Here is a tiny trained network, its code and every weight. The questions are about switching its units off for an input and a class, where a switched-off unit gives its printed mean instead of its output.

import numpy as np


def w(rows, s, z=0):
    codes = np.array(rows[::2]) - 128.0
    scale = np.full(codes.shape[1], s)
    scale[-1] = z or s
    return codes * scale


def norm(h):
    return h / np.sqrt((h * h).mean(-1, keepdims=True) + 1e-5)


def f(y):
    return y / 2 * (1 + np.tanh(0.7978845608 * (y + 0.044715 * y**3)))


def log_softmax(a):
    a = a - a.max(-1, keepdims=True)
    return a - np.log(np.exp(a).sum(-1, keepdims=True))


def net(x, mask):
    res = np.array(x, float).reshape(1, 3) / 4 @ E
    u = 0
    for l in range(4):
        y = f(norm(res) @ A[l][:, :-1].T + A[l][:, -1])
        res = res + np.where(mask[u : u + 16], y, B[l][:, -1]) @ B[l][:, :-1]
        u += 16
    return log_softmax(norm(res)[-1] @ U[:, :-1].T + U[:, -1])


A, B = {}, {}
E = w([
[211,186,74,80],'x0',
[143,74,2,133],'x1',
[147,152,113,193],'x2',
],0.011)
A[0] = w([
[99,96,70,165,124],'L0N0',
[118,127,105,228,133],'L0N1',
[38,80,128,21,110],'L0N2',
[189,130,8,147,181],'L0N3',
[21,30,249,165,68],'L0N4',
[137,196,102,255,77],'L0N5',
[69,85,55,151,29],'L0N6',
[125,145,113,237,49],'L0N7',
[161,147,115,210,34],'L0N8',
[114,76,136,174,67],'L0N9',
[72,95,148,128,208],'L0N10',
[190,67,117,21,105],'L0N11',
[141,200,155,120,157],'L0N12',
[168,102,165,141,76],'L0N13',
[109,174,87,182,4],'L0N14',
[135,182,89,215,8],'L0N15',
],0.0095,0.0031)
B[0] = w([
[96,86,166,156,162],'L0N0',
[82,147,70,119,168],'L0N1',
[22,217,28,56,168],'L0N2',
[142,99,202,135,235],'L0N3',
[143,135,65,200,254],'L0N4',
[39,179,127,22,173],'L0N5',
[217,99,211,153,158],'L0N6',
[73,194,15,86,153],'L0N7',
[72,149,125,24,138],'L0N8',
[138,151,118,169,142],'L0N9',
[83,196,108,254,173],'L0N10',
[122,192,108,177,169],'L0N11',
[172,39,150,160,165],'L0N12',
[111,112,125,120,122],'L0N13',
[118,142,99,74,125],'L0N14',
[96,135,126,24,142],'L0N15',
],0.007,0.0075)
A[1] = w([
[185,152,140,213,60],'L1N0',
[155,135,49,81,237],'L1N1',
[88,222,59,115,137],'L1N2',
[108,49,226,78,53],'L1N3',
[162,32,149,81,125],'L1N4',
[91,88,47,128,178],'L1N5',
[68,62,15,96,209],'L1N6',
[113,191,204,161,4],'L1N7',
[132,117,159,220,40],'L1N8',
[168,150,166,179,175],'L1N9',
[146,129,135,125,51],'L1N10',
[82,10,181,114,89],'L1N11',
[152,135,120,72,25],'L1N12',
[134,108,63,193,250],'L1N13',
[152,204,154,106,74],'L1N14',
[59,202,82,76,82],'L1N15',
],0.011,0.0026)
B[1] = w([
[103,113,144,54,174],'L1N0',
[186,68,130,91,219],'L1N1',
[87,152,162,39,229],'L1N2',
[42,123,62,208,128],'L1N3',
[190,52,164,191,147],'L1N4',
[48,61,139,66,212],'L1N5',
[95,54,254,100,253],'L1N6',
[69,126,207,126,174],'L1N7',
[224,144,71,51,189],'L1N8',
[64,81,111,47,182],'L1N9',
[113,150,86,197,116],'L1N10',
[227,120,84,102,140],'L1N11',
[175,170,98,69,144],'L1N12',
[131,20,200,72,243],'L1N13',
[165,60,55,108,174],'L1N14',
[83,151,94,91,204],'L1N15',
],0.006,0.0057)
A[2] = w([
[109,151,110,229,209],'L2N0',
[77,91,111,93,138],'L2N1',
[110,118,101,142,5],'L2N2',
[94,167,224,150,110],'L2N3',
[117,95,20,89,98],'L2N4',
[174,32,71,175,68],'L2N5',
[249,125,124,200,16],'L2N6',
[143,99,97,116,83],'L2N7',
[127,232,140,117,59],'L2N8',
[151,38,122,124,211],'L2N9',
[36,70,179,109,114],'L2N10',
[84,215,190,85,72],'L2N11',
[123,212,112,126,99],'L2N12',
[218,181,143,126,87],'L2N13',
[59,96,112,215,47],'L2N14',
[94,93,101,60,94],'L2N15',
],0.012,0.0021)
B[2] = w([
[113,179,113,29,148],'L2N0',
[136,201,129,166,182],'L2N1',
[125,133,131,136,119],'L2N2',
[110,2,145,118,182],'L2N3',
[89,143,177,170,154],'L2N4',
[110,151,198,169,166],'L2N5',
[154,201,116,72,152],'L2N6',
[109,130,148,99,136],'L2N7',
[90,99,126,54,144],'L2N8',
[78,181,131,69,195],'L2N9',
[200,169,92,136,254],'L2N10',
[117,93,199,113,189],'L2N11',
[113,102,151,21,133],'L2N12',
[209,86,57,120,157],'L2N13',
[138,137,97,109,181],'L2N14',
[163,210,209,113,181],'L2N15',
],0.0076,0.0091)
A[3] = w([
[141,128,101,137,80],'L3N0',
[161,136,100,70,102],'L3N1',
[162,81,194,91,118],'L3N2',
[106,132,127,97,113],'L3N3',
[111,110,92,110,105],'L3N4',
[120,84,139,117,79],'L3N5',
[117,149,150,92,176],'L3N6',
[154,53,127,122,147],'L3N7',
[162,191,94,141,117],'L3N8',
[143,54,173,152,1],'L3N9',
[111,90,124,237,82],'L3N10',
[95,203,85,106,121],'L3N11',
[113,44,114,185,126],'L3N12',
[101,135,186,129,128],'L3N13',
[7,121,84,158,114],'L3N14',
[195,131,89,149,59],'L3N15',
],0.016,0.0044)
B[3] = w([
[147,130,146,95,115],'L3N0',
[86,77,116,152,187],'L3N1',
[107,113,49,220,254],'L3N2',
[50,170,140,126,161],'L3N3',
[147,101,216,118,128],'L3N4',
[112,73,159,132,149],'L3N5',
[87,197,152,188,211],'L3N6',
[58,50,217,236,172],'L3N7',
[139,172,164,138,142],'L3N8',
[129,62,154,142,162],'L3N9',
[248,254,4,106,148],'L3N10',
[167,118,202,245,174],'L3N11',
[200,134,150,148,161],'L3N12',
[215,167,111,178,200],'L3N13',
[240,77,78,10,232],'L3N14',
[172,174,60,99,140],'L3N15',
],0.0058,0.0088)
U = w([
[107,28,207,217,195],'0',
[226,115,81,57,177],'1',
[42,170,194,6,176],'2',
[104,240,177,190,182],'3',
[64,146,67,172,2],'4',
[73,149,75,172,3],'5',
[63,132,73,140,18],'6',
],0.017,0.0082)

Each question gives the input, the list of numbers given to net, and the class t.
The units are the neurons (one row each of A and B). Each row of codes is followed by its name. A weight is (code - 128) times the scale printed after its matrix; where a second scale follows, it is the last column's (A, B and U).
mask holds one flag per neuron, layer by layer. A switched-off neuron (its flag False) gives its mean, the last column of its row in B, instead of its output. The means were averaged over made-up inputs and are rounded, as every weight is.
A unit's drop is (log p(t) with every unit on - log p(t) with that unit switched off) / (log p(t) with every unit on - log p(t) with every unit switched off).
The circuit of an input: a set's keep is (log p(t) with only the set's units on - log p(t) with every unit switched off) / (log p(t) with every unit on - log p(t) with every unit switched off). Starting from the 12 units with the biggest drops (on a tie, the unit counted first), units are removed one at a time, each time the one whose removal leaves the highest keep (on an exact tie, the one counted first), for as long as the keep stays at least 0.8.
circuit, biggest first: the units of the circuit, biggest drop first
k most important neurons: the k neurons with the biggest drops, biggest first
top k neurons in layer l: the k neurons of layer l with the biggest drops, biggest first
drop of u: that unit's drop, to one decimal
input [2,1,-5], class 2: circuit, biggest first : (L0N2)
input [-3,-2,0], class 3: 4 most important neurons : (L1N8 L0N4 L2N10 L1N13)
input [-3,2,3], class 3: 4 most important neurons : (L2N15 L2N10 L2N1 L0N6)
input [-3,-2,-3], class 3: 3 most important neurons : (L2N10 L1N8 L2N1)
input [5,5,-7], class 2: top 2 neurons in layer 0 : (L0N11 L0N2)
input [3,0,-3], class 3: top 2 neurons in layer 3 : (L3N14 L3N11)
input [1,-4,1], class 0: 2 most important neurons : (L1N7 L1N5)
input [-3,3,-1], class 3: 2 most important neurons : (L0N6 L1N8)
input [-4,-5,6], class 2: 4 most important neurons : (L1N6 L0N5 L0N7 L0N3)
input [-1,-7,8], class 2: 2 most important neurons : (L0N5 L0N3)
input [7,8,7], class 0: 4 most important neurons : (L0N2 L0N3 L1N1 L2N10)
input [3,5,-5], class 0: 3 most important neurons : (L0N3 L0N5 L0N7)
input [-8,-1,8], class 1: 4 most important neurons : (L3N14 L0N2 L0N4 L2N9)
input [3,0,-4], class 2: top 2 neurons in layer 2 : (L2N12 L2N10)
input [-5,-4,-4], class 1: top 3 neurons in layer 0 : (L0N4 L0N2 L0N10)
input [-8,2,8], class 1: most important neuron : (L3N14)
input [0,2,0], class 3: top 2 neurons in layer 1 : (L1N3 L1N6)
input [4,-5,5], class 0: 2 most important neurons : (L0N12 L0N2)
input [5,0,-6], class 2: top 2 neurons in layer 0 : (L0N2 L0N6)
input [-1,-1,2], class 3: 2 most important neurons : (L2N15 L2N1)
input [3,4,2], class 0: 2 most important neurons : (L1N4 L2N10)
input [-7,3,-6], class 1: top 2 neurons in layer 0 : (L0N10 L0N4)
input [-7,5,0], class 1: most important neuron : (L0N10)
input [0,3,2], class 3: top 2 neurons in layer 1 : (L1N11 L1N3)
input [-4,-1,0], class 1: top 2 neurons in layer 2 : (L2N15 L2N6)
input [-5,4,6], class 2: top 2 neurons in layer 0 : (L0N7 L0N5)
input [-5,-1,2], class 1: drop of L3N14 : 0.7
input [-2,0,0], class 3: drop of L1N13 : 0.2
input [-6,1,4], class 1: drop of L3N14 : 0.8
